Below is a small trained network, with its code and all its weights. Each question gives an input and a class and asks what happens when units are switched off, that is, made to give their printed mean instead of their output.

import numpy as np


def w(rows, s, z=0):
    codes = np.array(rows[::2]) - 128.0
    scale = np.full(codes.shape[1], s)
    scale[-1] = z or s
    return codes * scale


def f(y):
    return np.maximum(y, 0)


def log_softmax(a):
    a = a - a.max(-1, keepdims=True)
    return a - np.log(np.exp(a).sum(-1, keepdims=True))


def net(x, mask):
    res = np.array(x, float).reshape(1, 5) / 4 @ E
    y = f(res @ A[0][:, :-1].T + A[0][:, -1])
    res = res + np.where(mask, y, B[0][:, -1]) @ B[0][:, :-1]
    return log_softmax(res[-1] @ U[:, :-1].T + U[:, -1])


A, B = {}, {}
E = w([
[177,29,155,168,209,184,179,100,76,196,67,100],'x0',
[70,96,192,118,125,154,193,244,121,115,122,238],'x1',
[123,159,93,132,123,48,165,213,70,116,120,95],'x2',
[131,207,94,150,74,63,78,174,116,206,56,119],'x3',
[105,116,175,238,112,97,221,156,139,112,10,68],'x4',
],0.011)
A[0] = w([
[147,48,140,90,188,173,146,103,109,109,174,119,75],'neuron 1',
[125,73,149,115,132,152,154,131,137,130,140,132,71],'neuron 2',
[123,150,113,107,98,150,74,122,139,115,189,149,99],'neuron 3',
[148,108,147,190,166,125,181,156,131,120,18,107,59],'neuron 4',
[91,167,153,109,78,76,173,193,149,98,118,119,135],'neuron 5',
[175,140,114,67,137,163,61,124,92,179,142,178,83],'neuron 6',
[126,166,118,180,130,111,151,113,142,146,160,136,52],'neuron 7',
[119,62,162,151,135,167,180,117,157,101,126,176,117],'neuron 8',
[148,99,133,140,141,143,133,151,120,173,45,92,38],'neuron 9',
[129,57,150,116,201,174,169,117,93,103,168,118,40],'neuron 10',
[173,140,87,146,128,131,67,78,126,161,133,66,79],'neuron 11',
[178,136,108,131,146,114,100,59,139,122,87,10,61],'neuron 12',
[153,77,151,180,138,130,172,124,93,211,47,75,93],'neuron 13',
[130,160,155,112,100,131,120,108,157,102,125,128,3],'neuron 14',
[137,155,93,120,109,52,144,202,52,127,122,116,17],'neuron 15',
[126,129,112,151,141,120,108,94,122,118,134,108,85],'neuron 16',
],0.013,0.0061)
B[0] = w([
[233,93,45,68,124,210,146,110,74,135,116,156,215],'neuron 1',
[127,146,127,126,155,202,138,129,129,96,135,137,161],'neuron 2',
[126,117,76,86,81,86,133,132,223,173,161,172,217],'neuron 3',
[83,90,129,232,121,129,221,168,175,169,130,130,239],'neuron 4',
[104,127,117,153,136,167,79,235,107,12,134,61,236],'neuron 5',
[95,147,166,53,179,58,59,128,132,211,99,215,222],'neuron 6',
[163,119,121,108,115,134,129,143,137,110,184,114,139],'neuron 7',
[156,81,208,104,167,224,116,112,125,62,73,156,197],'neuron 8',
[75,101,137,183,77,87,151,121,86,214,119,126,193],'neuron 9',
[219,80,73,104,77,204,155,124,57,91,211,164,205],'neuron 10',
[131,185,166,113,150,78,79,30,106,123,121,104,221],'neuron 11',
[166,175,172,124,120,90,141,19,97,85,129,17,237],'neuron 12',
[118,75,122,193,106,111,245,137,131,254,131,93,250],'neuron 13',
[108,96,137,100,79,120,125,113,173,119,94,141,149],'neuron 14',
[187,189,69,185,220,90,94,214,74,116,117,82,220],'neuron 15',
[142,127,115,120,143,136,138,94,158,128,120,109,157],'neuron 16',
],0.0084,0.018)
U = w([
[173,64,115,91,147,201,146,103,107,116,163,168,228],'0',
[89,148,117,67,148,92,66,132,177,183,159,210,88],'1',
[50,91,218,146,144,204,129,156,131,41,102,158,3],'2',
[105,96,136,144,159,103,126,121,61,238,103,157,132],'3',
[95,73,143,205,131,141,221,126,129,178,125,104,122],'4',
[55,144,98,113,67,106,80,149,201,55,171,117,143],'5',
[104,171,87,155,180,88,94,219,87,95,138,98,64],'6',
[141,158,132,111,146,91,96,10,117,148,145,79,179],'7',
],0.011,0.0033)

Each question gives the input, the list of numbers given to net, and the class t.
The units are the neurons (one row each of A and B). Each row of codes is followed by its name. A weight is (code - 128) times the scale printed after its matrix; where a second scale follows, it is the last column's (A, B and U).
mask holds one flag per neuron, in row order. A switched-off neuron (its flag False) gives its mean, the last column of its row in B, instead of its output. The means were averaged over made-up inputs and are rounded, as every weight is.
A unit's drop is (log p(t) with every unit on - log p(t) with that unit switched off) / (log p(t) with every unit on - log p(t) with every unit switched off).
The circuit of an input: a set's keep is (log p(t) with only the set's units on - log p(t) with every unit switched off) / (log p(t) with every unit on - log p(t) with every unit switched off). Starting from the 12 units with the biggest drops (on a tie, the unit counted first), units are removed one at a time, each time the one whose removal leaves the highest keep (on an exact tie, the one counted first), for as long as the keep stays at least 0.8.
units of the circuit, in order: the units of the circuit, biggest drop first
top k neurons: the k neurons with the biggest drops, biggest first
drop when u is switched off: that unit's drop, to one decimal
input [2,3,1,8,-1], class 6: units of the circuit, in order => [neuron 15]
input [-4,-6,7,4,-8], class 1: top 2 neurons => [neuron 6; neuron 3]
input [-3,0,1,-1,3], class 6: top 3 neurons => [neuron 8; neuron 3; neuron 13]
input [-3,3,-3,5,2], class 6: top 2 neurons => [neuron 3; neuron 8]
input [-3,-3,-1,-5,5], class 2: top 2 neurons => [neuron 13; neuron 11]
input [2,3,2,0,-1], class 0: top 2 neurons => [neuron 13; neuron 4]
input [4,-7,7,8,4], class 4: top 2 neurons => [neuron 13; neuron 4]
input [8,-6,1,8,-1], class 7: top 2 neurons => [neuron 12; neuron 11]
input [-4,0,-4,4,5], class 5: top 2 neurons => [neuron 13; neuron 15]
input [2,6,7,-4,0], class 0: top 2 neurons => [neuron 10; neuron 1]
input [-6,1,-6,7,5], class 5: drop when neuron 15 is switched off => 0.3
input [-6,2,-5,7,8], class 6: drop when neuron 13 is switched off => 0.0
input [-7,4,-8,-6,4], class 2: drop when neuron 8 is switched off => 0.1
input [-1,5,-1,-2,5], class 2: units of the circuit, in order => [neuron 8]
input [-7,8,-3,-2,1], class 2: drop when neuron 8 is switched off => 0.3
